Here is a tiny trained network, its code and every weight. The questions are about switching its units off for an input and a target symbol, where a switched-off unit gives its printed mean instead of its output.

import numpy as np


def w(rows, s, z=0):
    codes = np.array(rows[::2]) - 128.0
    scale = np.full(codes.shape[1], s)
    scale[-1] = z or s
    return codes * scale


def f(y):
    return y / 2 * (1 + np.tanh(0.7978845608 * (y + 0.044715 * y**3)))


def softmax(a):
    e = np.exp(a - a.max(-1, keepdims=True))
    return e / e.sum(-1, keepdims=True)


def log_softmax(a):
    a = a - a.max(-1, keepdims=True)
    return a - np.log(np.exp(a).sum(-1, keepdims=True))


def net(x, mask):
    ids = ['ΛΩαβγδεθφψ'.index(c) for c in x.split()]
    T = len(ids)
    res = E[ids] + P[:T]
    u = 0
    for l in range(2):
        r = res
        for j in range(2):
            rows = slice(2 * j, 2 * j + 2)
            q, k, v = (r @ M[l][rows].T for M in (Q, K, V))
            z = softmax(np.where(np.tri(T) > 0, q @ k.T / 2**0.5, -1e9)) @ v
            o = O[l][rows]
            res = res + np.where(mask[u + j], z, o[:, -1]) @ o[:, :-1]
        u += 2
        y = f(res @ A[l][:, :-1].T + A[l][:, -1])
        res = res + np.where(mask[u : u + 8], y, B[l][:, -1]) @ B[l][:, :-1]
        u += 8
    return log_softmax(res[-1] @ U[:, :-1].T + U[:, -1])


Q, K, V, O, A, B = {}, {}, {}, {}, {}, {}
E = w([
[72,138,89,136],'Λ',
[138,165,112,201],'Ω',
[228,151,96,189],'α',
[205,84,50,194],'β',
[243,158,84,28],'γ',
[105,143,85,24],'δ',
[12,49,218,142],'ε',
[102,1,126,35],'θ',
[205,214,219,109],'φ',
[85,167,226,3],'ψ',
],0.0074)
P = w([
[117,142,110,129],'0',
[114,138,116,140],'1',
[245,2,242,114],'2',
[98,161,111,113],'3',
[205,46,211,96],'4',
[88,171,109,102],'5',
[200,60,203,80],'6',
[90,167,111,103],'7',
[189,72,192,79],'8',
[84,170,120,102],'9',
[185,71,193,76],'10',
[76,183,116,83],'11',
[202,68,189,98],'12',
],0.0051)
Q[0] = w([
[43,185,12,234],'L0H0',
[240,36,254,108],'L0H0',
[39,233,8,133],'L0H1',
[167,112,206,214],'L0H1',
],0.0067)
K[0] = w([
[206,24,31,241],'L0H0',
[61,132,219,2],'L0H0',
[163,35,5,223],'L0H1',
[128,172,120,39],'L0H1',
],0.0071)
V[0] = w([
[141,253,224,42],'L0H0',
[105,14,206,220],'L0H0',
[159,173,224,164],'L0H1',
[131,30,23,201],'L0H1',
],0.0062)
O[0] = w([
[86,211,212,6,251],'L0H0',
[170,73,186,255,73],'L0H0',
[115,140,247,91,164],'L0H1',
[103,37,12,178,62],'L0H1',
],0.0055,0.0017)
A[0] = w([
[165,255,24,169,175],'L0N0',
[162,238,169,177,198],'L0N1',
[139,91,215,98,139],'L0N2',
[58,88,134,33,247],'L0N3',
[50,236,18,167,109],'L0N4',
[239,250,106,121,211],'L0N5',
[173,97,163,86,2],'L0N6',
[23,206,124,211,138],'L0N7',
],0.0059,0.0043)
B[0] = w([
[238,200,20,203,176],'L0N0',
[184,224,181,130,201],'L0N1',
[127,195,182,79,176],'L0N2',
[83,65,163,26,251],'L0N3',
[48,213,45,147,128],'L0N4',
[255,158,158,154,253],'L0N5',
[131,178,151,186,107],'L0N6',
[13,185,196,208,129],'L0N7',
],0.006,0.0043)
Q[1] = w([
[32,253,59,194],'L1H0',
[81,243,139,205],'L1H0',
[77,236,2,97],'L1H1',
[128,229,12,175],'L1H1',
],0.0053)
K[1] = w([
[166,168,176,255],'L1H0',
[109,227,168,242],'L1H0',
[221,216,50,242],'L1H1',
[247,236,85,206],'L1H1',
],0.0058)
V[1] = w([
[101,97,120,37],'L1H0',
[105,210,134,189],'L1H0',
[2,83,174,63],'L1H1',
[14,28,123,123],'L1H1',
],0.0064)
O[1] = w([
[111,1,79,79,249],'L1H0',
[71,222,151,202,18],'L1H0',
[80,20,209,184,168],'L1H1',
[146,29,252,141,2],'L1H1',
],0.0059,0.0028)
A[1] = w([
[42,85,136,151,92],'L1N0',
[53,160,110,227,104],'L1N1',
[186,207,133,145,28],'L1N2',
[128,149,204,118,181],'L1N3',
[70,155,76,80,75],'L1N4',
[147,137,61,253,254],'L1N5',
[51,185,148,211,170],'L1N6',
[40,112,142,171,76],'L1N7',
],0.0078,0.0061)
B[1] = w([
[246,128,181,247,161],'L1N0',
[9,141,213,100,162],'L1N1',
[254,196,247,234,225],'L1N2',
[76,218,154,183,207],'L1N3',
[49,70,114,187,151],'L1N4',
[55,88,13,251,254],'L1N5',
[6,107,181,134,184],'L1N6',
[207,105,175,242,125],'L1N7',
],0.0058,0.0067)
U = w([
[8,120,66,78,88],'Λ',
[58,190,147,171,191],'Ω',
[255,156,130,209,10],'α',
[152,75,15,160,105],'β',
[224,176,79,40,226],'γ',
[61,122,49,23,196],'δ',
[186,125,213,216,1],'ε',
[158,29,94,143,192],'θ',
[200,211,231,116,55],'φ',
[60,194,225,37,150],'ψ',
],0.0059,0.0048)

Each question gives the input, a string of symbols that net reads in full, and the target symbol t.
The units are the heads (2 rows each of Q, K, V and O) and the neurons (one row each of A and B). Each row of codes is followed by its name. A weight is (code - 128) times the scale printed after its matrix; where a second scale follows, it is the last column's (O, A, B and U).
mask holds one flag per unit, layer by layer, with each layer's heads first. A switched-off unit (its flag False) gives its mean, the last column of its rows in O or B, instead of its output. The means were averaged over made-up inputs and are rounded, as every weight is.
A unit's drop is (log p(t) with every unit on - log p(t) with that unit switched off) / (log p(t) with every unit on - log p(t) with every unit switched off).
k most important neurons: the k neurons with the biggest drops, biggest first
top k neurons in layer l: the k neurons of layer l with the biggest drops, biggest first
which heads matter: for each layer, one digit per head in row order, 1 if its drop is at least 0.15 and else 0, layers parted by /
drop when u is switched off: that unit's drop, to one decimal
input γ Ω θ α γ ψ α ψ γ, target ψ: top neuron in layer 0 -> (L0N3)
input γ γ γ α Ω θ Ω Ω α γ θ γ, target γ: which heads matter -> 00 / 01
input Ω Ω Ω γ ε δ β θ δ, target θ: which heads matter -> 00 / 11
input θ γ Λ, target θ: which heads matter -> 00 / 11
input ε δ ψ ψ γ β, target β: which heads matter -> 00 / 00
input ψ Ω Ω Ω Ω γ θ Λ Ω ψ φ, target ψ: which heads matter -> 10 / 01
input Ω Ω α ε Ω Ω θ Ω β, target θ: which heads matter -> 00 / 01
input γ Ω θ γ ψ γ φ ψ Ω, target ψ: which heads matter -> 11 / 01
input Ω β Ω ψ γ γ θ α θ δ, target δ: 2 most important neurons -> (L1N2, L0N3)
input ψ γ δ, target ψ: 2 most important neurons -> (L1N5, L0N0)
input γ φ ψ ψ θ, target ψ: 2 most important neurons -> (L0N2, L1N5)
input γ δ γ γ ψ γ, target γ: 3 most important neurons -> (L0N5, L0N0, L1N5)
input Ω ψ Ω ε Ω Ω ψ α ψ Ω, target Ω: top 2 neurons in layer 0 -> (L0N7, L0N3)
input β δ Ω γ θ α ε, target θ: top 3 neurons in layer 0 -> (L0N3, L0N1, L0N7)
input θ θ δ ψ α β γ Λ Ω γ α α, target α: 4 most important neurons -> (L1N2, L0N0, L0N3, L0N5)
input Ω β α Ω γ Ω γ γ Ω ε, target ε: top 3 neurons in layer 0 -> (L0N0, L0N3, L0N5)
input Ω Ω β Ω θ ε θ γ γ, target θ: top neuron in layer 1 -> (L1N2)
input Ω θ Ω ψ φ, target ψ: top 2 neurons in layer 0 -> (L0N0, L0N3)
input β Ω Ω ψ Ω Ω γ φ, target φ: 2 most important neurons -> (L0N1, L1N2)
input Ω γ Ω γ Ω α Ω γ β, target γ: most important neuron -> (L1N6)
input β γ β Ω δ Ω α Ω Ω γ α α, target α: 3 most important neurons -> (L1N2, L0N0, L0N3)
input Ω γ ε Ω α γ θ φ Ω ε θ θ α, target θ: drop when L1N7 is switched off -> 0.0
input Λ α φ ψ Ω, target ψ: drop when L0H1 is switched off -> 0.3
